[-0.14 -0.61 -0.68 -0.73 -0.26 -1.51 -3.41 -1.73 -0.69  0.39  0.03 -0.47
  1.63 -0.20  6.11 -0.57 -5.06 -0.79 -0.76  0.96 -1.76 -1.56 -2.50  0.67
 -0.38 -0.34 -0.02] | Q_704
[-0.43  0.09 -0.55 -0.79  0.07 -1.61 -1.21 -3.22 -0.42 -0.45  0.36  0.04
  0.75 -0.42  5.19 -1.16  0.03 -0.28 -0.57  0.74  0.33 -1.99 -0.58 -0.22
 -0.71 -1.17 -0.41] | Q_259
[ 0.18 -0.62 -0.74  0.00  0.72 -2.37 -1.16 -1.75 -1.07  0.27 -0.43 -0.72
 -0.84  0.26  1.96 -0.05 -1.51 -0.49  0.14  0.46 -0.13 -1.43 -0.29  1.05
 -2.37  0.38 -0.08] | Q_259
[ 1.06 -0.44 -0.86 -1.96  0.25  0.33 -4.46 -1.60 -1.88  1.62 -0.36  0.02
  2.81 -1.05  6.80 -1.07 -0.91 -0.83  0.99  1.40  0.23 -2.25 -2.76  2.74
 -1.47 -0.42 -0.31] | Q_414
[-0.20 -0.65 -0.06 -0.13  2.33 -1.70 -3.67 -0.65 -0.15  0.48 -0.75  0.33
 -0.21 -0.94  2.59 -1.23 -0.28 -0.79  0.03  0.94 -1.92 -1.70 -1.17  2.47
 -2.31  0.92  0.18] | Q_704
[ 0.81 -0.24 -0.83 -0.79  0.82 -1.09 -1.62 -0.80  0.50 -0.25 -0.04 -0.42
 -1.10 -0.66  4.92 -0.29 -0.82  0.61 -0.98  0.00 -0.80 -1.56 -0.56 -0.51
 -1.80  1.12 -1.39] | Q_259
[ 0.75 -0.63  0.18 -0.26 -0.77  0.34 -4.33  0.07 -0.24  0.56  0.14 -0.47
 -1.10  2.43  2.38  0.20  0.02  0.17 -1.03  1.33 -0.92 -0.80  0.42 -1.06
 -0.97 -0.49  0.68] | Q_414
[-0.11 -0.14 -0.79 -0.84  1.51 -2.72 -5.64 -1.73 -1.45  0.83 -1.22 -1.00
 -0.34 -1.45  4.85 -1.38 -0.33 -0.12 -0.22  0.97 -1.21 -1.74 -1.87  1.80
 -2.95  1.36  0.47] | Q_704
[ 0.31 -0.14 -0.87  0.70  0.33 -0.72 -3.20 -2.24 -0.11  0.43 -0.80  0.02
  0.62 -1.21  3.45 -0.03 -0.72 -0.47  0.30  1.12 -0.52 -1.22 -1.52  1.59
 -2.06 -0.12  0.04] | Q_259
[ 1.00 -0.07 -1.86 -0.52  0.25 -0.09 -1.66 -1.51 -0.95 -0.54 -0.81 -0.04
  0.01 -0.34  4.60 -0.29 -0.40 -0.83 -0.61  1.60  0.17 -1.40 -0.65  0.82
 -2.35  0.90  0.00] | Q_259
[ 0.71 -0.96 -1.94  0.01 -0.09 -0.68 -0.34 -2.46 -0.44 -0.23  1.20  0.15
 -0.11 -0.09  6.24 -0.92 -0.28 -0.25 -0.32  1.00  0.21 -1.16 -1.32 -2.11
 -2.19  0.37 -0.46] | Q_704
[-0.39  0.07 -0.42 -0.45  0.20 -2.02 -2.16 -2.79 -1.23 -0.15 -0.63 -1.13
  0.20 -1.02  5.86 -1.18  0.07 -0.13 -0.39  0.40  1.08 -0.99 -2.13  0.64
 -1.50 -0.37 -0.34] | Q_704
[-0.64  0.30 -0.39  0.01  1.48 -1.17 -2.13 -1.31 -0.07  0.20 -0.50  0.39
 -1.50 -1.77  0.45 -1.46 -0.54 -0.11  0.44  0.26 -0.08 -1.83  0.19 -1.06
 -1.90  0.67 -0.10] | Q_259
[-0.50 -0.30 -1.37 -0.61 -0.35 -0.95 -2.15 -0.94 -1.18 -0.35 -0.55  0.40
  1.71 -0.26  2.98 -0.63 -0.31 -0.01  0.28  0.38  0.09 -1.24 -1.45  0.47
 -2.47 -0.42  0.02] | Q_259
[-0.65 -0.24 -1.19 -0.12  0.03 -1.83 -1.01 -2.10 -0.74  0.33 -3.09 -0.02
 -0.12 -2.04  5.29 -2.33 -0.28 -1.37 -0.03  0.37 -0.68 -2.06 -2.26 -0.38
 -2.42  0.06 -0.02] | Q_704
[-0.87 -0.61 -1.18 -0.41 -0.28  0.09 -2.38 -1.77 -0.76  0.32 -0.11  0.43
  1.66 -1.32  3.35  0.15 -1.34 -0.72  0.69  1.20 -0.96 -1.21 -1.82  0.84
 -1.26 -0.05  0.49] | Q_259
[-0.63 -0.50 -1.31 -0.39 -1.31 -1.28 -2.57 -2.06 -0.78  0.10 -0.25 -0.48
  0.38 -0.79  5.33 -0.80 -0.18 -0.53 -0.79  1.48 -0.55 -1.10 -1.84 -0.70
 -1.61 -0.34 -0.17] | Q_259
[-0.05 -0.53 -1.14 -0.40  1.83  0.10 -3.72 -2.78 -0.73  0.64 -0.45 -0.48
  0.15 -0.69  2.53  0.92 -1.35 -0.91  1.12  0.81 -0.01 -1.60 -1.39  1.80
 -2.09  0.50  1.14] | Q_259
[ 0.55 -0.26 -1.32 -0.51 -0.28  0.76 -1.31 -1.18 -0.63 -0.18 -1.65 -0.96
  1.79 -0.11  5.53 -0.60 -0.45 -0.37 -0.31  1.42  0.29 -1.14 -1.34  1.57
 -1.48  0.21  0.74] | Q_414
[ 0.07 -0.09 -0.86 -0.68  1.61 -0.80 -2.80 -1.92 -1.10  0.29 -0.70 -0.50
 -0.25  0.70  4.00  0.47 -1.14 -0.56 -0.11 -1.64 -0.73 -2.03 -1.44  1.46
 -1.33  0.31 -0.16] | Q_259
[-0.12 -0.96  0.69 -0.24  1.40 -0.68 -2.87 -1.91  0.16 -0.75  0.38 -0.33
 -1.25 -0.52  0.68 -0.49 -0.43  0.92 -0.79  0.78  0.17 -0.51 -0.27 -1.01
 -1.75  0.26  0.66] | Q_259
[ 0.33 -0.67 -0.84 -0.15  0.28  0.71 -1.34 -2.85 -0.95  0.11 -0.65  0.01
 -0.01  0.39  3.63 -0.10 -0.61  0.23 -0.14  0.75  0.44 -0.77 -1.31 -1.23
 -1.11 -0.55  0.12] | Q_259
[ 0.51  0.14 -1.16 -0.56  0.68 -0.12 -4.96 -1.97 -0.81  0.63  0.20 -0.10
  1.10 -1.40  4.68 -1.34 -0.50 -0.11  0.22  0.96  0.04 -0.43 -2.95  2.36
 -1.09  0.77  0.31] | Q_414
[-0.13 -0.81 -0.71 -0.31 -0.08 -1.56 -3.62 -2.41 -0.12 -0.24 -0.45  0.32
  0.22 -1.40  2.58 -0.57 -0.13  0.82  0.04  0.95 -0.38 -0.16 -1.08  0.51
 -1.43  0.09 -0.35] | Q_259
[-0.06 -0.17 -0.72  0.03  1.29 -0.34 -3.19 -0.97 -0.46 -0.31 -0.83 -0.67
  0.94  0.18  4.38  1.83 -0.31 -0.62  1.13  1.12 -1.01 -2.12 -1.66  0.37
 -1.56  0.62 -0.26] | Q_259
[-0.29 -0.42 -1.34 -0.70 -1.54 -1.77 -5.25 -1.92  0.57 -0.04 -0.23  0.04
  0.64 -1.34  4.90  0.66 -0.68 -0.70 -1.72  1.17 -0.38 -1.83 -1.72  1.61
 -1.60  0.79 -0.30] | Q_704
[ 0.08 -0.01 -0.26 -0.62  0.26 -1.40 -3.34 -1.14 -0.04  0.34 -0.31 -0.73
  0.06 -0.59  3.96  1.45 -0.63 -0.64  0.17  0.35 -0.06 -1.31 -1.35  0.58
 -0.92  0.48 -0.19] | Q_259
[-0.74 -1.01 -0.16 -0.10 -0.57 -1.57 -2.02 -2.43 -0.58 -0.08 -0.55 -0.04
 -0.08 -2.18  4.68 -1.50 -0.23 -0.79 -0.19  0.21 -0.07 -2.90 -0.62  0.67
 -1.04  0.32  0.09] | Q_704
[-0.06 -0.43 -0.10 -1.18 -1.11  0.60 -2.34 -1.13 -0.11  0.05 -0.16 -0.16
  1.23  0.54  2.95  0.41  0.63 -0.26 -0.63  0.66  0.11 -0.51 -0.67  0.15
 -0.54  0.21 -0.46] | Q_259
[-0.32  0.08 -1.53 -0.78 -0.39  0.30 -2.68 -0.12 -0.58  0.85 -1.19  0.26
  1.16 -1.02  2.91 -0.44  0.00 -0.13  0.82  0.51 -1.12 -1.34 -1.38  2.51
  0.00 -0.53  0.45] | Q_704
[-0.20  0.51 -1.39 -0.31 -0.03 -1.90 -2.09 -2.13 -0.47  0.49 -0.39 -1.18
  0.08 -1.88  6.23 -1.06 -0.45 -0.98 -1.62 -0.16 -0.19 -2.43 -2.13 -2.02
 -1.48  0.41 -0.40] | Q_704
[-1.16 -0.07  0.22 -0.30 -0.30 -1.89 -3.03 -1.80 -0.80  0.72 -0.25 -0.53
  0.96 -1.13  1.86 -0.05 -0.88 -1.19  1.29  0.39 -0.84 -0.78 -1.32  3.48
 -0.92 -0.38  0.52] | Q_259
[-1.53 -0.17  0.48 -0.42 -0.11 -3.56 -3.37 -4.35 -1.33 -0.28 -0.75 -1.27
  1.56 -1.55  6.43 -1.74 -0.45 -0.81 -0.54 -0.17 -0.59 -0.54 -1.58  0.52
 -1.12 -0.06  0.45] | Q_414
[ 0.75  0.07 -0.73 -0.54 -0.33 -1.80 -3.29 -0.96 -0.45  0.40 -0.32 -0.63
  1.29  0.91  2.80  0.05 -1.09 -1.16  0.62  1.14 -1.17 -1.74 -1.03  0.86
 -1.66  2.31  0.30] | Q_259
[-1.13 -0.34 -0.29 -0.04 -0.51 -1.77 -5.65 -2.34 -0.69  0.18 -0.46 -0.31
  0.42 -2.28  4.88 -0.12 -1.15 -0.90  0.00  0.18 -1.08 -1.17 -1.92  1.21
 -1.29  0.29  0.47] | Q_704
[ 0.12 -0.05 -1.65 -0.53  0.06 -0.99 -1.82 -1.77 -1.68  0.78 -1.19  0.82
  0.08 -0.89  7.32 -2.58 -0.20 -0.74 -1.81  0.25 -1.10 -1.63 -1.92 -0.62
 -0.96 -0.27 -0.39] | Q_704
[-1.32 -0.37 -0.86 -0.71  0.23 -2.33 -6.21 -1.48 -0.30  0.35 -1.04 -0.01
  1.42 -1.09  4.91 -1.03 -0.75  0.29 -0.06 -1.00 -2.11 -0.08 -1.47  0.47
 -0.71  0.29 -0.06] | Q_704
[-0.81  1.06 -0.97 -1.04  1.81 -5.06 -7.06 -2.09 -0.47  0.52 -1.75 -2.39
  0.88 -1.62  6.69  0.22 -1.15 -1.88  1.80 -0.46 -1.92 -2.16 -3.78  6.69
 -0.81  1.73 -0.30] | Q_704
[-1.24 -0.45 -0.73 -0.56  0.40 -0.86 -1.48 -2.51 -0.87 -0.28 -0.87  0.26
  2.11 -0.13  3.62 -1.82 -0.34 -0.12  0.68  0.85  0.27 -0.94 -1.32  0.29
 -1.30 -0.42 -0.42] | Q_704
[ 0.54 -0.75 -0.47 -0.48 -0.41 -1.65 -4.44 -1.77 -0.42  0.08  0.28  0.02
  1.06 -0.11  3.49 -0.95 -0.95 -0.36 -0.13  0.69 -0.63 -1.04 -0.89  0.79
 -2.12  0.14 -0.15] | Q_704
[ 0.09 -0.74  1.00 -0.30  1.63 -2.68 -3.99 -1.97 -0.92  0.20 -0.87 -0.08
  0.18  0.19  4.63 -2.52 -0.89 -1.08 -1.35  0.94 -0.39 -1.63 -0.56 -0.42
 -2.23  0.32 -0.21] | Q_704
[-0.53  0.12  0.16 -0.21  1.68 -3.34 -2.15 -1.79 -0.16 -0.27 -0.95  0.14
  0.21 -0.29  3.85 -0.44 -0.15  0.06 -0.93 -0.71 -1.43 -0.30 -0.05  0.20
  0.41  0.37 -0.14] | Q_704
[-0.29 -0.08  0.27 -0.27  1.81 -1.66 -2.76 -0.97 -0.17  0.37  0.50  0.95
  1.01 -0.02  2.51  0.37 -0.83 -0.85  1.84 -0.49 -0.38 -0.65 -1.87  1.36
 -1.58 -3.67  0.00] | Q_259
[ 0.50 -0.80 -0.53 -0.34  0.28 -0.14 -3.74 -0.48 -0.74  0.55 -0.94  1.25
  0.52  0.50  4.20 -1.78 -0.13 -0.06 -1.05  1.34 -1.55 -1.98 -1.68 -0.37
 -1.98  0.11 -0.28] | Q_704
[ 0.35 -0.38 -0.49 -0.79  0.91 -1.40 -1.50 -1.48 -0.98  0.19 -0.33 -0.31
  0.79  0.84  2.72  0.36 -0.77 -0.51 -0.11  0.73 -0.48 -2.04  0.03  1.05
 -1.12  0.48 -0.17] | Q_259
